Below are the code and all the weights of a small trained network. Each question names an input and a class and asks about switching units off, where a switched-off unit gives its printed mean instead of its output.

import numpy as np


def w(rows, s, z=0):
    codes = np.array(rows[::2]) - 128.0
    scale = np.full(codes.shape[1], s)
    scale[-1] = z or s
    return codes * scale


def f(y):
    return np.maximum(y, 0)


def log_softmax(a):
    a = a - a.max(-1, keepdims=True)
    return a - np.log(np.exp(a).sum(-1, keepdims=True))


def net(x, mask):
    res = np.array(x, float).reshape(1, 8) / 4 @ E
    y = f(res @ A[0][:, :-1].T + A[0][:, -1])
    res = res + np.where(mask, y, B[0][:, -1]) @ B[0][:, :-1]
    return log_softmax(res[-1] @ U[:, :-1].T + U[:, -1])


A, B = {}, {}
E = w([
[127,127,127],'x0',
[129,130,128],'x1',
[217,117,30],'x2',
[127,128,129],'x3',
[166,192,238],'x4',
[189,2,178],'x5',
[129,127,129],'x6',
[130,129,129],'x7',
],0.0097)
A[0] = w([
[191,67,97,145],'N0',
[119,97,252,117],'N1',
[168,42,110,169],'N2',
[44,73,152,221],'N3',
[163,69,73,106],'N4',
[164,43,175,196],'N5',
[97,146,222,114],'N6',
[148,23,102,143],'N7',
[5,81,75,69],'N8',
[113,200,141,216],'N9',
[95,87,216,157],'N10',
[222,169,173,222],'N11',
[176,190,22,247],'N12',
[117,149,168,119],'N13',
[118,181,146,127],'N14',
[173,105,108,84],'N15',
[91,207,99,253],'N16',
[186,160,127,135],'N17',
],0.013,0.0047)
B[0] = w([
[126,121,143,214],'N0',
[151,145,166,223],'N1',
[168,136,157,225],'N2',
[140,210,122,209],'N3',
[122,91,143,205],'N4',
[245,140,175,231],'N5',
[96,138,178,209],'N6',
[171,84,172,229],'N7',
[128,184,115,203],'N8',
[61,110,121,210],'N9',
[126,165,121,209],'N10',
[99,200,145,205],'N11',
[106,129,100,246],'N12',
[105,133,146,166],'N13',
[70,92,152,176],'N14',
[138,99,136,165],'N15',
[76,79,99,236],'N16',
[69,149,111,161],'N17',
],0.012)
U = w([
[66,194,108,223],'0',
[167,159,184,254],'1',
[131,70,3,88],'2',
[153,52,168,56],'3',
[47,95,214,42],'4',
[147,187,195,5],'5',
],0.013,0.0059)

Each question gives the input, the list of numbers given to net, and the class t.
The units are the neurons (one row each of A and B). Each row of codes is followed by its name. A weight is (code - 128) times the scale printed after its matrix; where a second scale follows, it is the last column's (A, B and U).
mask holds one flag per neuron, in row order. A switched-off neuron (its flag False) gives its mean, the last column of its row in B, instead of its output. The means were averaged over made-up inputs and are rounded, as every weight is.
A unit's drop is (log p(t) with every unit on - log p(t) with that unit switched off) / (log p(t) with every unit on - log p(t) with every unit switched off).
The circuit of an input: a set's keep is (log p(t) with only the set's units on - log p(t) with every unit switched off) / (log p(t) with every unit on - log p(t) with every unit switched off). Starting from the 12 units with the biggest drops (on a tie, the unit counted first), units are removed one at a time, each time the one whose removal leaves the highest keep (on an exact tie, the one counted first), for as long as the keep stays at least 0.8.
circuit, biggest first: the units of the circuit, biggest drop first
most important unit: the unit with the biggest drop
k most important neurons: the k neurons with the biggest drops, biggest first
drop of u: that unit's drop, to one decimal
input [-8,1,7,7,3,0,-6,-6], class 0: circuit, biggest first	[N5; N17]
input [-8,-4,-1,4,7,7,-1,4], class 5: circuit, biggest first	[N11; N10]
input [-1,6,4,-3,1,-2,0,-6], class 0: most important unit	N7
input [-7,-7,-7,-7,-2,0,-5,0], class 0: circuit, biggest first	[N7; N3]
input [-1,-1,-1,-3,3,-8,7,-4], class 4: circuit, biggest first	[N14; N16]
input [4,8,-7,5,-2,-4,-2,1], class 0: circuit, biggest first	[N3; N7]
input [7,-1,4,3,-2,4,-6,-1], class 3: circuit, biggest first	[N3; N7]
input [-6,-2,2,-7,-3,2,6,6], class 3: circuit, biggest first	[N11; N3; N7]
input [4,7,8,8,0,4,0,-5], class 3: 3 most important neurons	[N3; N4; N7]
input [5,6,6,-4,-6,2,1,-6], class 3: circuit, biggest first	[N7; N4]
input [-3,-4,1,-4,-7,-4,-3,2], class 2: circuit, biggest first	[N11; N6; N1]
input [-3,-8,0,3,4,-5,-2,3], class 4: 2 most important neurons	[N3; N14]
input [-4,7,-2,-8,-7,5,7,8], class 1: circuit, biggest first	[N16; N5]
input [6,5,-4,-7,-8,-1,1,4], class 0: circuit, biggest first	[N8]
input [-3,-3,3,1,-7,2,3,1], class 3: 3 most important neurons	[N7; N4; N11]
input [5,-5,-5,-3,7,-1,2,5], class 4: drop of N14	0.1
input [7,-6,4,-1,-1,5,-7,0], class 3: drop of N3	0.3
input [-3,-6,-5,8,-4,-3,-1,-4], class 0: drop of N17	0.0
